Here is a tiny trained network, its code and every weight. The questions are about switching its units off for an input and a class, where a switched-off unit gives its printed mean instead of its output.

import numpy as np


def w(rows, s, z=0):
    codes = np.array(rows[::2]) - 128.0
    scale = np.full(codes.shape[1], s)
    scale[-1] = z or s
    return codes * scale


def f(y):
    return np.maximum(y, 0)


def log_softmax(a):
    a = a - a.max(-1, keepdims=True)
    return a - np.log(np.exp(a).sum(-1, keepdims=True))


def net(x, mask):
    res = np.array(x, float).reshape(1, 6) / 4 @ E
    y = f(res @ A[0][:, :-1].T + A[0][:, -1])
    res = res + np.where(mask, y, B[0][:, -1]) @ B[0][:, :-1]
    return log_softmax(res[-1] @ U[:, :-1].T + U[:, -1])


A, B = {}, {}
E = w([
[128,105,104,125],'x0',
[214,161,65,173],'x1',
[211,99,98,2],'x2',
[127,162,161,130],'x3',
[127,87,89,120],'x4',
[181,35,220,156],'x5',
],0.0072)
A[0] = w([
[103,196,135,141,156],'neuron 0',
[112,89,128,154,103],'neuron 1',
[110,165,156,166,42],'neuron 2',
[181,201,70,76,102],'neuron 3',
[155,121,132,96,191],'neuron 4',
[90,152,95,253,61],'neuron 5',
[158,110,176,97,155],'neuron 6',
[183,104,141,158,76],'neuron 7',
[229,83,178,177,69],'neuron 8',
[204,95,173,158,101],'neuron 9',
[64,158,98,111,51],'neuron 10',
[127,156,181,148,170],'neuron 11',
[81,63,173,179,123],'neuron 12',
[121,108,57,78,106],'neuron 13',
[194,207,66,66,66],'neuron 14',
[106,50,210,213,157],'neuron 15',
[162,115,101,178,198],'neuron 16',
[139,186,137,141,192],'neuron 17',
[144,119,135,87,206],'neuron 18',
[102,155,102,211,255],'neuron 19',
[78,117,155,31,152],'neuron 20',
[176,115,113,118,119],'neuron 21',
],0.013,0.0039)
B[0] = w([
[145,136,138,91,195],'neuron 0',
[141,117,173,154,151],'neuron 1',
[143,145,115,140,161],'neuron 2',
[160,163,134,202,233],'neuron 3',
[118,140,104,127,182],'neuron 4',
[85,249,147,32,239],'neuron 5',
[94,132,132,125,180],'neuron 6',
[111,151,130,94,164],'neuron 7',
[79,167,113,5,206],'neuron 8',
[76,137,133,53,191],'neuron 9',
[133,97,148,14,170],'neuron 10',
[155,73,91,145,173],'neuron 11',
[188,68,136,182,201],'neuron 12',
[132,171,174,144,193],'neuron 13',
[111,140,134,249,238],'neuron 14',
[179,45,99,235,239],'neuron 15',
[142,182,156,125,197],'neuron 16',
[109,98,113,147,188],'neuron 17',
[128,174,124,131,186],'neuron 18',
[97,45,127,8,254],'neuron 19',
[97,158,105,5,198],'neuron 20',
[116,134,135,147,174],'neuron 21',
],0.012,0.0082)
U = w([
[128,85,127,67,152],'0',
[120,214,112,106,200],'1',
[221,110,118,255,2],'2',
],0.011,0.0016)

Each question gives the input, the list of numbers given to net, and the class t.
The units are the neurons (one row each of A and B). Each row of codes is followed by its name. A weight is (code - 128) times the scale printed after its matrix; where a second scale follows, it is the last column's (A, B and U).
mask holds one flag per neuron, in row order. A switched-off neuron (its flag False) gives its mean, the last column of its row in B, instead of its output. The means were averaged over made-up inputs and are rounded, as every weight is.
A unit's drop is (log p(t) with every unit on - log p(t) with that unit switched off) / (log p(t) with every unit on - log p(t) with every unit switched off).
The circuit of an input: a set's keep is (log p(t) with only the set's units on - log p(t) with every unit switched off) / (log p(t) with every unit on - log p(t) with every unit switched off). Starting from the 12 units with the biggest drops (on a tie, the unit counted first), units are removed one at a time, each time the one whose removal leaves the highest keep (on an exact tie, the one counted first), for as long as the keep stays at least 0.8.
circuit, biggest first: the units of the circuit, biggest drop first
unit that matters most: the unit with the biggest drop
top k neurons: the k neurons with the biggest drops, biggest first
drop of u: that unit's drop, to one decimal
input [-3,5,7,-8,-1,7], class 1: unit that matters most	neuron 19
input [-4,-1,-3,5,-3,-6], class 0: top 2 neurons	neuron 19; neuron 10
input [-8,2,7,-4,-1,5], class 1: circuit, biggest first	neuron 19; neuron 15
input [7,1,7,-5,3,7], class 1: top 2 neurons	neuron 19; neuron 18
input [4,4,3,-6,0,2], class 1: circuit, biggest first	neuron 15; neuron 19
input [-5,4,-3,8,6,2], class 0: circuit, biggest first	neuron 19; neuron 3
input [0,-3,-1,5,3,-5], class 0: circuit, biggest first	neuron 5; neuron 10
input [5,-2,-8,-2,-8,-7], class 0: top 2 neurons	neuron 19; neuron 10
input [7,6,7,5,2,2], class 1: top 4 neurons	neuron 8; neuron 15; neuron 9; neuron 12
input [-8,-1,-5,-8,-4,7], class 2: top 3 neurons	neuron 15; neuron 12; neuron 20
input [7,-3,-6,8,-4,1], class 2: top 3 neurons	neuron 15; neuron 12; neuron 8
input [-8,-1,-1,8,-5,6], class 2: top 2 neurons	neuron 15; neuron 19
input [-5,1,8,5,-8,6], class 1: top 3 neurons	neuron 19; neuron 18; neuron 15
input [4,-2,-2,-6,6,8], class 2: circuit, biggest first	neuron 15
input [-3,1,8,-8,-1,-5], class 2: top 3 neurons	neuron 14; neuron 5; neuron 3
input [7,2,1,-5,8,-5], class 2: drop of neuron 8	0.2
input [-6,5,-6,-7,6,2], class 0: drop of neuron 14	0.2
input [6,3,8,-4,-8,5], class 1: drop of neuron 19	0.1
input [3,-5,-2,2,-3,-7], class 0: drop of neuron 10	0.2
input [0,-4,-8,-2,7,-2], class 0: circuit, biggest first	neuron 19
